[128 = 0]
[135 136 127 120 125 121 130 133 143 118 132 132 140 136 156 120 131 138
 109 108 111 130  36 148 131 136 120 116 126 130 109 118 147 136  98 138
 127 131 105 140 150 138] -> <80>:(69)
[127 105 123 128 141 108 131 135 128 126 134 132 143 107 136 147 126 134
 115 113 152 133 219 126 134 124 109 110 126 122 135 113 118 125 118 123
 133 130 117 127 140 120] -> <75>:(82)
[124 121 137 126 102 135 150 114 131 126 138 122 124 142 122 123 138 121
 136 113 115 140 126 125 134 121 109 125 152 118 149 133 135 127 199 137
 125 133 122 125 119 145] -> <86>:(97)
[122 124 118 118 109 145 143 136 135 140 131 121 110 139 140 101 151 130
 106  91 109 131  56 132 140 132 124 132 181 117 137 117 128 126 208 152
 134 142 135 148 137 148] -> <86>:(67)
[132 120 112 127 110 156 126 115 125 123 119 100 113 137 124  90 125  95
 126 104 108 140 128 135 129 131 123 124 182 107 149 131 130 127 248 140
 111 128 161 141 115 137] -> <86>:(67)
[141 122 115 127 122 105 134 131 129 105 145 122 141  99 160 120 175 135
  88  93 130 141  24 126 139 133 132 113 129 135  79 125 124 128  71 129
 140 130  94 126 160 136] -> <80>:(69)
[133 132 118 137 127  90 122 135 141 112 129 129 144 101 155 133 157 140
 122 122 141 136  71 144 133 127 125 109 108 142  93 138 133 131  69 116
 129 112 107 132 168 128] -> <80>:(69)
[157 120 108 130 115 120 130 142  79 126 113 116 134 135 157 117 132 129
  98  98 135 126  52 140 130 123 121 119 125 130 111 131 122 127 153 126
 132 128 114 135 145 141] -> <80>:(64)
[133 113 112 133 129 106 132 135 135 120 135 124 142 118 127 129 145 116
 131 119 141 134 110 131 125 133 131 110 118 142 106 139 116 126 119 130
 121 131 108 127 155 129] -> <80>:(64)
[103 120 131 129 134 120 133 111 125 129 136 122 123 141 101 139 123 131
 149 147 137 123 243 126 123 137 129 137 166 122 145 137 127 136 205 124
 144 132 162 137 104 116] -> <84>:(77)
[131 138 120 126 139 113  94  61 141 129 128 144 145 103 147 138  97 138
 104 134 140 127 123 140 140 140 138 113 110 124 110 106 119 124 101 112
 127 118 113 118 158 134] -> <75>:(80)
[123 252 128 113 104 147 150 129 135 126 131 130 114 144 133  90 146 130
  80  86  99 128  56 116 136 131 126 129 174 121 119 120 134 125 196 146
 139 131 135 131 123 140] -> <86>:(97)
[112 122 146 137 151 136 133 122 131 134 126 130 128 129 115 140 132 143
 153 161 123 140 248 103 143 132 133 143 154 137 152 123 107 129 150 134
 145 139 145 127 127 106] -> <84>:(65)
[150 127 109 125 121  99 124 130 122 112 138 122 145 113 167 134 141 133
 127 113 148 163  53 146 130 151 133 112 130 131  87 132 143 144  57 123
 128 126 104 133 140 149] -> <80>:(69)
[139 126 125 135 134 114 105 134 129 121 134 136 143 121 130 139 131 146
 131 122 136 129 158 149 129 138 134 126 111 141 153 136 109 126  34 118
 146 114 104 131 159 127] -> <75>:(92)
[128 135 111 132 152  92 110 128 140 122 139 131 170  96 141 135 127 136
 124 144 163 144 252 156 134 138 131 127 130 136 126 126 133 129 100 114
 140 129 104 121 131 129] -> <75>:(82)
[135 122 136 128  97 142 143 120 142 129 148 102 130 136 138  97 141 123
  98  77 105 125  38 143 128 131 135 127 159 116 123 131 148 126 184 140
 123 132 145 131 117 143] -> <86>:(97)
[131 134 123 118 122 112 120 136 126 126 136 119 172 113 152 121 142 131
  86 112 138 132  89 133 120 137 139 128 122 143  98 117 134 128  94 114
 137 126 119 126 175 124] -> <80>:(69)
[128 112 135 135 149 132 128 109 133 160 120 126 127 112 105 129 126 142
 147 120 119 132 252 155 136 124 141 138 141 130 153 129 117 123 182 125
 119 132 150 104 108 122] -> <84>:(65)
[100 140 124 133 133  95 116 137 124 110 133 129 140 131 115 144 145 148
 138 144 165 132 207 133 125 129 132 120 150 138 139 127 135 134 145 114
 158 134 120  99 162 102] -> <75>:(80)
[141 125 116 128  98 111 134 136 128 108 137 129 148 108 145 124 145 128
 138 108 146 113 124 156 130 133 123 110 143 112 129 129 134 130 122 130
 130 118 117 143 149 133] -> <80>:(64)
[111 138 136 111 159  93 133 141 130 111 143 131 140  96 154 145 110 137
 117 172 170 134 223 142 135 135 124 121 111 144 115 128 128 128  86 115
 127 124 112 127 150 138] -> <75>:(80)
[130 123 118 133 141 109 129 136 131 133 117 134 152 116 139 150 130 127
 131 128 131 134 207 148 124 129 133 122 106 151 119 129 110 134  60 113
 138 129 111 110 142 110] -> <75>:(92)
[137 122 108 140 133 113 146 122 129 126 147 120 141  98 141 121 142 133
  95 114 131 134 112 141 142 128 126 109 129 122  97 123  86 119 125 118
 128 130 126 124 131 143] -> <80>:(69)
[105 100 126 145 158 152 159 114 129 149 118 120 102 129  88 124 133 135
 120 129  89 140 250 135 128 127 154 138 157 139 108 137 101 130 172 121
 144 138 157 113  90 110] -> <84>:(77)
[130 121 115 113 129 119 152 143 124 117 141 128 122 106 151  96 133 126
  96 123 138 114  26 124 144 140 129 120 113 133  90 123 137 118 101 136
 131 129 114 129 138 151] -> <80>:(64)
[121 108  95 134 132 110 125 138 134 125 144 114 123 114 161 122 170 137
 102  73 112 134   4 137 127 160 140 129 137 130  83 133 126 132 101 120
 152 120 116 126 169 132] -> <80>:(69)
[117 130 126 121 138 137 138 126 128 130 125 129 111 147 123  86 131 122
 113  87 121 115  98 145 138 128 126 119 165 116 131  99 139 139 223 143
 122 117 138 136 130 148] -> <86>:(67)
[108 119 133 142 159 138 144 114 116 139 119 136 109 131  97 164 113 137
 130 153 117 132 252 117 126 127 125 143 152 138 143 126 109 130 212 130
 128 128 126 116  89 118] -> <84>:(77)
[124 142 123 120 152 117 126 126 128 122 133 127 145 103 135 135 131 138
 136 124 135 130 151 143 114 129 141 126 125 138 100 135 119 129 118 116
 131 131 133 117 132 122] -> <80>:(68)

[124 129 140 128 116 109 120 120 122 121 127 114 113 126 123 143  97 120
 118 139 158 143 120 128 174 150 133 131 139 169 140 136 119 117 187 127
 125 158 127 127 141 128] -> [73]:(302)
[112 122 107 133 143 148 135 134 137  99 154 143 124 144 133 146 144 142
 143 136 134 120 125 123  80 155  98 141 142  93 135 115  95 129 117  92
 129 158 124 144 106 126] -> [75]:(297)
[129 122 131 132 141 122 127 106 104 123 141 130 123 136 121 129 121 120
 126 139 145  98 121 119 111 152 114 124 134 119 134 128 140 101 131 127
 125 142 125 137 131 117] -> [75]:(298)
[124 125 110 122 131 132 123 133 147 115 149 135 125 136 146 130 138 148
 140 146 122 131 116 138  98 132 112 150 143 118 125 119 103 125  91 117
 123 126 119 119 118 115] -> [75]:(298)
[120 123 140 141 143 120 120 121 117  99 141 120 119 146 108 148  99 118
 129 141 181 120 112 112 148 172 122 116 132 169 161 131 116 106 210 111
 129 186 125 144 141 115] -> [73]:(291)
[122 125 122 129 136 120 127 124 136 110 157 134 123 143 141 130 124 132
 129 155 143 125 115 135 107 151 114 148 144 131 132 126 104 129 118 120
 119  91 120 128 116 106] -> [75]:(298)
[122 127 119 129 155 140 135 126 138 102 150 155 140 151 117 113 154 117
 137 152 132  71 117 118  68 150 116 134 122 100 120 135 127 122  80 123
 108 127 117 147 111 109] -> [75]:(298)
[133 136 133 121 121 115 124 129 158 131 124 125 127 123 132 136 105 117
 118 145 143 140 114 134 184 134 151 131 127 176 143 141 113 109 146 145
 139 134 130 119 137 133] -> [73]:(302)
[116 118 135 137 120 128 116 155 112 108 118 122 115 123 122 182 109 140
 129 127 165 161 120 115 187 145 135 121 152 147 168 124  91 107 213  99
 145 189 131 135 137 126] -> [73]:(289)
[128 121 143 124 114 114 120 129 134 124 129 127 121 127 136 150 112 133
 118 157 150 138 121 124 180 149 148 140 147 155 147 139 104 106 172 123
 124 150 129 119 138 119] -> [73]:(302)
[126 129 148 135 140 113 120 105 139 109 170 120 111 138 141 123 116 129
 124 154 144 124 115 145  90 153 108 156 147 154 134 113 117 141 135 130
 119 140 116 118 125 111] -> [75]:(298)
[131 138 109 120 126 116 129 126 185 117 154 129 125 127 152 123 120 138
 131 151 122 154 120 157 111 134 117 161 130 165 120 129  96 149  72 128
 112 122 119 115 119 123] -> [75]:(298)
[101 120 120 135 131 127 122 102  92  91 178 122  93 145 127 154 108 136
 122 163 170 128 116 122 100 187  76 160 167 122 146 113 117 125 205 102
 130 191 121 136 128  97] -> [75]:(297)
[142 128 173 151 160 115 125 130 100 143 111 130 152 141 101 107 133  89
 133 122 152  70 130  87 134 133 174  79 104 140 148 130 141 100 163 137
 124 123 120 134 142 130] -> [73]:(302)
[141 140 119 120 130 111 129 123 192 124 147 126 130 129 156 109 125 137
 132 148 108 149 112 162 111 109 132 161 125 173 111 128  92 149  53 150
 113  96 119 104 112 129] -> [75]:(298)
[133 132 133 135 136 115 121 137 154 110 137 123 126 134 133 129 111 129
 130 143 151 142 121 125 137 136 134 127 130 177 145 124 100 118 143 127
 126 144 122 122 130 125] -> [73]:(291)
[110 119 141 138 128 120 208 117 113 106 157 133 119 147 136 145 113 129
 118 167 158 112 111 113 122 165 116 136 156 134 146 127 107 120 179 115
 128 163 121 131 137 107] -> [75]:(298)
[119 129 122 122 126 122 122 113 131 107 162 141 111 143 139 136 120 139
 123 152 146 128 116 135 106 152 105 157 153 128 132 124 110 133 137 126
 121 146 128 126 125 105] -> [75]:(298)
[131 124 141 122 106 118 124 129 128 127 113 124 125 122 119 146 109 118
 115 145 157 135 126 123 204 144 155 121 135 163 141 150 123  96 185 137
 123 154 141 129 144 132] -> [73]:(302)
[125 125 135 128 131 124 123 159 124 116 118 132 131 130 127 151 132 131
 138 125 154 142 125 112 156 140 145 112 140 141 156 125  94 116 170 100
 140 162 126 139 134 129] -> [73]:(289)
[128 122 142 139 137 122 123 137 124 110 138 126 123 135 128 139 113 122
 132 138 161 123 124 109 145 154 137 120 140 154 157 131 104 106 181 110
 128 165 122 135 136 117] -> [73]:(291)
[128 133 100 117 141 132 133 119 167 118 145 131 127 131 140 125 129 127
 133 140 130 130 124 149 102 133 113 142 119 144 116 129 115 138  80 129
 107 124 132 126 114 125] -> [75]:(290)
[129 115 134 127 116 127 118 157 129 120 111 133 127 131 130 160 125 136
 124 135 157 150 122 118 197 143 161 122 145 150 153 142  93  95 182 111
 130 165 133 127 140 128] -> [73]:(289)
[123 123 135 122 121 116 130 140 137 118 122 128 123 132 124 153 103 125
 116 159 166 131 111 123 192 160 147 130 141 157 148 146 105  97 182 128
 116 164 137 133 130 124] -> [73]:(302)
[122 125 142 134 118 110 115 131 131 121 127 113 109 125 127 151  90 131
 119 137 174 156 120 126 179 153 143 126 140 190 158 134 103 100 208 124
 128 176 130 127 143 132] -> [73]:(291)
[118 123 125 131 128 125 127 112 112 106 164 126 109 143 137 133 119 130
 122 158 157 116 117 127  99 162  96 151 153 133 135 121 119 126 156 119
 119 158 122 126 121 103] -> [75]:(290)
[122 125 127 125 122 122 129 141 130 114 128 133 117 132 120 151 114 122
 118 143 162 120 120 123 170 163 130 129 137 151 139 141 107 107 183 119
 124 168 134 141 125 129] -> [73]:(302)
[116 131 114 130 132 125 124  99 118 105 158 116 103 134 131 137 112 125
 130 133 152 136 118 141  98 152  91 147 141 145 133 108 131 140 178 123
 132 165 135 133 121 118] -> [75]:(297)
[123 118 139 143 126 126 116 155 116 111 110 125 130 133 128 153 113 134
 132 124 153 145 124 109 179 146 149 116 144 146 164 126  95 106 191 108
 151 170 128 148 141 129] -> [73]:(289)

[134 123 128 147 130 111 128 171 125 121 138 160 104 158  98 120 135 158
 143 109 146 117 137 105 131 114 118 130 118 114 149 116 143 130 143 139
 122 168 124 120 136 125] -> (8):<36>
[140 140 150 115 128 144 133 148 141 120 126 159 137 158 121 127 151 128
 150 126 137 139 106 146 150 145 124 141 143 115 134 120 141 107 154 162
 143 190 109 136 121 132] -> (7):<38>
[143 119 117 147 123 106 137 119 120 121 132 149 114 104 117 138 152  76
 165 109 127 123 133 158 153 129 104  29 128 121 102 140 150 127 122 211
 136 126 112 122 136 121] -> (6):<35>
[152 117 123 148 127 120 145 171 108 116 129 158 109 155 106 120 134 188
 140 138 130 125 119 116 123 118 109 126 138 122 157 114 143 129 144 126
 134 192 122 142 139 142] -> (8):<34>
[168 138 129 145 145 134 134 171 125 129 142 173 143 173 104 125 129 177
 157 124 128 123 107 112 134 105 133 135 126 133 155 121 134 138 141 134
 117 166 107 119 129 125] -> (8):<34>
[145 116 140 147 117 104 140 172 112 113 144 136  95 178 103 127 139 173
 170 121 118 115 113 109 131 120 127 128 132 122 137 111 130 122 146 149
 131 182 114 134 142 130] -> (8):<36>
[135 112 124 143 130  88 138 111 129 118 138 126  96 123 117 134 155  91
 121 117 133 123 144 134 135 136 123 121 133 126 104 138 126 124 121 187
 121 124 117 124 130 126] -> (6):<35>
[139 126 125 138 130 118 127 134 114 140 134 131 105 109 116 144 156  73
 151 111 129 128 138 134 139 157 127 125 125 107 112 129 144 123 133 191
 127 137 124 128 119 127] -> (6):<35>
[130 151 154 114 136 109 137 111 141 132 116 114 135 157 121 108 136 142
 121 144 126 118 121 155 124 144 133 137 136 125 144 157 135 144 153  91
 141 168 110 133 112 134] -> (7):<38>
[142 123 127 131 118 103 125 120 128 128 133 183 118 124 113 139 151  94
 150 114 130 132 130 147 134 132 116 126 145 125 119 139 124 140 147 184
 132 125 126 117 134 147] -> (6):<35>
[123 133 141 108 137 131 133 131 127 137 127 147 165  72 113 140 140 119
 150 134 129 141  90 155 153 134 137 136 129 113 130 131 144 102 151 156
 137 168 120 136 117 144] -> (7):<38>
[124 110 125 161 108  80 139 195 125 123 150 142  79 215  83 134 131 155
 148 110 128 117 115  93 145 116 125 135 134 122 151 111 127 136 149 134
 136 213 114 118 131 133] -> (8):<36>
[131 128 147 114 129 122 137 149 137 135 129 153 162 178 113 102 149 141
 140 153 128 134  74 137 131 126 137 133 140 132 115 143 149 130 145 133
 120 173  93 151 119 145] -> (7):<30>
[134 130 139 113 121 145 116 128 135 137 127 147 158 155 128 107 153 137
 148 143 116 138 109 143 161 143 130 137 127 117 115 135 139 125 138 156
 136 182 108 134 119 135] -> (7):<30>
[227 125 137 122  94 144 117 123 125 127 124 140 148 140 140 110 146 115
 150 117 129 133 112 142 164 149 134 122 135 122 116 105 148  94 146 162
 133 195 110 138 110 139] -> (7):<38>
[148 107 110 134 143 112 126 138 134 120 125 165 101 106 124 127 133  72
 139 149 126 103 118 141 138 124 114 120 136 113 106 132 118 143 124 182
 139 140 131 127 134 131] -> (6):<35>
[112 119 129 143 122  93 125 118 131 123 120 121 102 124 107 136 152  69
 161 114 130 127 104 169 153 161 124 105 137 114 103 122 132 124 125 198
 144 125 125 122 130 128] -> (6):<35>
